Here is a tiny trained network, its code and every weight. The questions are about switching its units off for an input and a class, where a switched-off unit gives its printed mean instead of its output.

import numpy as np


def w(rows, s, z=0):
    codes = np.array(rows[::2]) - 128.0
    scale = np.full(codes.shape[1], s)
    scale[-1] = z or s
    return codes * scale


def norm(h):
    return h / np.sqrt((h * h).mean(-1, keepdims=True) + 1e-5)


def f(y):
    return np.maximum(y, 0)


def log_softmax(a):
    a = a - a.max(-1, keepdims=True)
    return a - np.log(np.exp(a).sum(-1, keepdims=True))


def net(x, mask):
    res = np.array(x, float).reshape(1, 5) / 4 @ E
    u = 0
    for l in range(4):
        y = f(norm(res) @ A[l][:, :-1].T + A[l][:, -1])
        res = res + np.where(mask[u : u + 7], y, B[l][:, -1]) @ B[l][:, :-1]
        u += 7
    return log_softmax(norm(res)[-1] @ U[:, :-1].T + U[:, -1])


A, B = {}, {}
E = w([
[132,128,129,129,127,129],'x0',
[103,219,131,203,66,65],'x1',
[49,99,213,188,182,136],'x2',
[125,127,125,129,128,124],'x3',
[63,91,106,165,5,186],'x4',
],0.014)
A[0] = w([
[108,196,130,170,50,116,12],'0.n0',
[104,138,136,149,145,106,42],'0.n1',
[166,204,80,111,80,84,2],'0.n2',
[86,154,172,209,154,94,5],'0.n3',
[151,184,141,138,163,120,51],'0.n4',
[133,213,129,144,171,52,63],'0.n5',
[140,253,148,174,151,59,12],'0.n6',
],0.03,0.0059)
B[0] = w([
[148,60,101,241,118,33,232],'0.n0',
[97,140,121,104,148,136,152],'0.n1',
[13,211,83,45,130,130,217],'0.n2',
[8,185,89,71,130,135,211],'0.n3',
[192,133,178,121,128,178,174],'0.n4',
[233,175,182,149,91,196,226],'0.n5',
[136,49,103,150,204,2,251],'0.n6',
],0.032,0.02)
A[1] = w([
[141,73,104,84,157,171,116],'1.n0',
[172,38,108,147,138,96,162],'1.n1',
[107,181,131,213,3,159,127],'1.n2',
[154,122,96,137,99,138,76],'1.n3',
[138,136,110,99,79,115,4],'1.n4',
[107,150,89,115,95,139,90],'1.n5',
[100,121,115,151,69,107,119],'1.n6',
],0.037,0.0037)
B[1] = w([
[108,90,143,152,162,4,217],'1.n0',
[136,59,58,177,167,161,248],'1.n1',
[181,69,163,83,91,239,183],'1.n2',
[104,166,133,146,103,164,143],'1.n3',
[141,196,101,138,154,127,146],'1.n4',
[146,244,121,207,102,134,177],'1.n5',
[184,115,166,80,101,184,210],'1.n6',
],0.028,0.017)
A[2] = w([
[46,123,128,111,188,163,5],'2.n0',
[147,98,146,139,126,203,125],'2.n1',
[56,144,134,65,171,126,142],'2.n2',
[228,155,201,107,177,143,85],'2.n3',
[194,148,178,89,162,160,39],'2.n4',
[33,204,48,3,107,124,117],'2.n5',
[9,105,200,98,148,164,120],'2.n6',
],0.029,0.0017)
B[2] = w([
[113,171,144,101,122,133,164],'2.n0',
[202,180,109,128,67,118,189],'2.n1',
[129,195,42,107,86,130,180],'2.n2',
[124,21,136,131,3,170,228],'2.n3',
[171,140,129,220,92,169,192],'2.n4',
[90,245,221,77,203,164,246],'2.n5',
[79,212,176,89,93,114,167],'2.n6',
],0.031,0.014)
A[3] = w([
[193,102,99,163,113,254,73],'3.n0',
[178,207,153,78,186,155,174],'3.n1',
[233,145,193,94,77,161,46],'3.n2',
[113,109,92,171,177,157,6],'3.n3',
[139,162,188,117,146,159,149],'3.n4',
[141,105,81,64,167,216,11],'3.n5',
[114,157,154,188,162,208,165],'3.n6',
],0.027,0.0021)
B[3] = w([
[140,112,253,32,113,162,250],'3.n0',
[46,92,96,147,124,176,214],'3.n1',
[163,121,102,132,134,217,234],'3.n2',
[128,131,174,113,192,113,179],'3.n3',
[50,77,111,144,50,138,179],'3.n4',
[80,136,128,241,102,143,135],'3.n5',
[76,39,11,36,126,120,170],'3.n6',
],0.027,0.015)
U = w([
[121,19,93,184,193,8,253],'0',
[201,19,158,111,64,235,14],'1',
[35,220,115,74,147,144,62],'2',
],0.012,0.00059)

Each question gives the input, the list of numbers given to net, and the class t.
The units are the neurons (one row each of A and B). Each row of codes is followed by its name. A weight is (code - 128) times the scale printed after its matrix; where a second scale follows, it is the last column's (A, B and U).
mask holds one flag per neuron, layer by layer. A switched-off neuron (its flag False) gives its mean, the last column of its row in B, instead of its output. The means were averaged over made-up inputs and are rounded, as every weight is.
A unit's drop is (log p(t) with every unit on - log p(t) with that unit switched off) / (log p(t) with every unit on - log p(t) with every unit switched off).
The circuit of an input: a set's keep is (log p(t) with only the set's units on - log p(t) with every unit switched off) / (log p(t) with every unit on - log p(t) with every unit switched off). Starting from the 12 units with the biggest drops (on a tie, the unit counted first), units are removed one at a time, each time the one whose removal leaves the highest keep (on an exact tie, the one counted first), for as long as the keep stays at least 0.8.
circuit, biggest first: the units of the circuit, biggest drop first
most important unit: the unit with the biggest drop
top k neurons: the k neurons with the biggest drops, biggest first
k most important neurons of layer l: the k neurons of layer l with the biggest drops, biggest first
drop when u is switched off: that unit's drop, to one decimal
input [8,2,-8,7,4], class 2: most important unit : 0.n2
input [4,-6,8,-3,7], class 2: circuit, biggest first : 0.n0, 2.n6
input [0,2,4,4,-8], class 1: top 2 neurons : 0.n5, 0.n0
input [-5,-7,8,-7,4], class 2: 4 most important neurons of layer 0 : 0.n0, 0.n6, 0.n5, 0.n4
input [7,-7,-8,-4,-7], class 2: top 3 neurons : 0.n5, 0.n0, 0.n6
input [-6,8,5,-4,0], class 0: 2 most important neurons of layer 0 : 0.n6, 0.n0
input [6,6,7,-5,-7], class 1: top 3 neurons : 0.n5, 0.n4, 0.n2
input [2,3,-7,-5,4], class 2: top 2 neurons : 0.n2, 0.n5
input [5,-3,5,-7,-4], class 2: top 3 neurons : 0.n5, 0.n6, 0.n0
input [0,4,0,-6,4], class 0: top 2 neurons : 0.n0, 0.n5
input [7,-6,-1,-3,-1], class 0: top 2 neurons : 0.n5, 0.n2
input [3,8,-4,0,-1], class 0: top 2 neurons : 0.n6, 0.n0
input [5,1,3,3,-2], class 2: top 2 neurons : 0.n3, 0.n0
input [5,5,-3,1,3], class 0: circuit, biggest first : 0.n0
input [4,-6,6,-5,-6], class 0: 4 most important neurons of layer 0 : 0.n2, 0.n5, 0.n3, 0.n0
input [2,5,-2,0,-4], class 0: drop when 0.n6 is switched off : 1.3
input [7,-5,-8,6,1], class 2: drop when 0.n5 is switched off : 0.4
input [-4,-7,5,2,-2], class 0: drop when 0.n3 is switched off : 1.8
